Here is a tiny trained network, its code and every weight. The questions are about switching its units off for an input and a class, where a switched-off unit gives its printed mean instead of its output.

import numpy as np


def w(rows, s, z=0):
    codes = np.array(rows[::2]) - 128.0
    scale = np.full(codes.shape[1], s)
    scale[-1] = z or s
    return codes * scale


def f(y):
    return np.maximum(y, 0)


def log_softmax(a):
    a = a - a.max(-1, keepdims=True)
    return a - np.log(np.exp(a).sum(-1, keepdims=True))


def net(x, mask):
    res = np.array(x, float).reshape(1, 6) / 4 @ E
    y = f(res @ A[0][:, :-1].T + A[0][:, -1])
    res = res + np.where(mask, y, B[0][:, -1]) @ B[0][:, :-1]
    return log_softmax(res[-1] @ U[:, :-1].T + U[:, -1])


A, B = {}, {}
E = w([
[144,247,154,136,120,80],'x0',
[124,129,120,131,128,125],'x1',
[122,128,125,134,126,130],'x2',
[60,138,116,61,96,132],'x3',
[151,90,156,161,7,99],'x4',
[132,128,124,125,128,126],'x5',
],0.014)
A[0] = w([
[99,234,127,109,104,74,104],'N1',
[77,163,140,111,75,144,2],'N2',
[175,112,150,190,199,134,156],'N3',
[133,203,135,75,132,83,243],'N4',
[151,93,87,108,21,100,173],'N5',
[149,171,105,148,236,162,98],'N6',
[192,185,164,160,110,116,121],'N7',
[135,105,129,199,169,124,117],'N8',
[189,114,171,181,125,107,111],'N9',
[122,108,147,18,158,158,144],'N10',
[151,94,129,94,178,163,186],'N11',
[205,149,100,131,96,93,125],'N12',
[37,102,102,114,151,160,159],'N13',
[157,167,125,109,197,162,253],'N14',
[131,172,107,102,162,243,203],'N15',
[149,57,64,164,117,163,195],'N16',
[209,177,84,162,94,100,126],'N17',
[84,170,187,56,52,145,246],'N18',
[121,211,166,200,100,91,87],'N19',
[133,164,153,143,131,53,177],'N20',
[82,238,125,157,121,113,59],'N21',
[97,147,133,181,104,76,91],'N22',
],0.011,0.0063)
B[0] = w([
[189,159,171,137,74,203,227],'N1',
[106,96,195,197,153,130,156],'N2',
[158,183,165,122,23,249,200],'N3',
[139,76,237,229,110,154,242],'N4',
[127,197,173,192,70,185,235],'N5',
[184,172,218,175,73,218,232],'N6',
[61,107,82,97,177,97,193],'N7',
[206,179,102,113,69,205,170],'N8',
[139,106,140,119,194,86,181],'N9',
[125,52,99,145,127,68,222],'N10',
[70,94,116,179,101,106,215],'N11',
[104,109,149,191,223,54,176],'N12',
[116,76,63,69,171,76,231],'N13',
[144,169,115,56,121,111,246],'N14',
[95,57,28,60,119,90,240],'N15',
[205,194,169,79,50,156,228],'N16',
[49,56,119,115,218,106,189],'N17',
[162,179,52,45,108,164,254],'N18',
[83,112,122,75,142,69,206],'N19',
[52,98,120,180,154,112,197],'N20',
[177,254,128,121,89,188,201],'N21',
[61,128,134,157,170,125,164],'N22',
],0.007,0.012)
U = w([
[209,158,86,49,75,149,149],'0',
[182,128,156,191,90,166,142],'1',
[49,74,53,102,213,2,254],'2',
],0.012,0.00069)

Each question gives the input, the list of numbers given to net, and the class t.
The units are the neurons (one row each of A and B). Each row of codes is followed by its name. A weight is (code - 128) times the scale printed after its matrix; where a second scale follows, it is the last column's (A, B and U).
mask holds one flag per neuron, in row order. A switched-off neuron (its flag False) gives its mean, the last column of its row in B, instead of its output. The means were averaged over made-up inputs and are rounded, as every weight is.
A unit's drop is (log p(t) with every unit on - log p(t) with that unit switched off) / (log p(t) with every unit on - log p(t) with every unit switched off).
The circuit of an input: a set's keep is (log p(t) with only the set's units on - log p(t) with every unit switched off) / (log p(t) with every unit on - log p(t) with every unit switched off). Starting from the 12 units with the biggest drops (on a tie, the unit counted first), units are removed one at a time, each time the one whose removal leaves the highest keep (on an exact tie, the one counted first), for as long as the keep stays at least 0.8.
units of the circuit, in order: the units of the circuit, biggest drop first
most important unit: the unit with the biggest drop
k most important neurons: the k neurons with the biggest drops, biggest first
drop of u: that unit's drop, to one decimal
input [5,8,1,1,1,-4], class 1: units of the circuit, in order : (N4)
input [3,7,-1,3,1,1], class 1: 2 most important neurons : (N4 N15)
input [3,-7,7,-2,-5,2], class 1: 2 most important neurons : (N18 N6)
input [6,-1,-6,0,0,-1], class 1: 2 most important neurons : (N1 N4)
input [0,2,1,8,-1,3], class 2: 2 most important neurons : (N16 N6)
input [-8,1,-1,-6,0,-7], class 0: 2 most important neurons : (N4 N16)
input [3,-7,4,8,8,5], class 1: 2 most important neurons : (N5 N2)
input [6,4,0,7,3,-4], class 1: 2 most important neurons : (N4 N2)
input [7,-3,-3,-3,-1,-1], class 1: 2 most important neurons : (N1 N4)
input [3,-2,8,-4,-6,8], class 1: 2 most important neurons : (N6 N18)
input [7,1,-6,8,8,-3], class 1: 2 most important neurons : (N4 N2)
input [-3,8,-6,1,-8,0], class 2: drop of N14 : -0.1
input [2,3,-5,-2,8,-5], class 2: drop of N1 : 0.0
input [7,-7,-8,7,8,6], class 1: drop of N4 : 0.2
input [-7,3,6,-8,-4,1], class 0: most important unit : N4
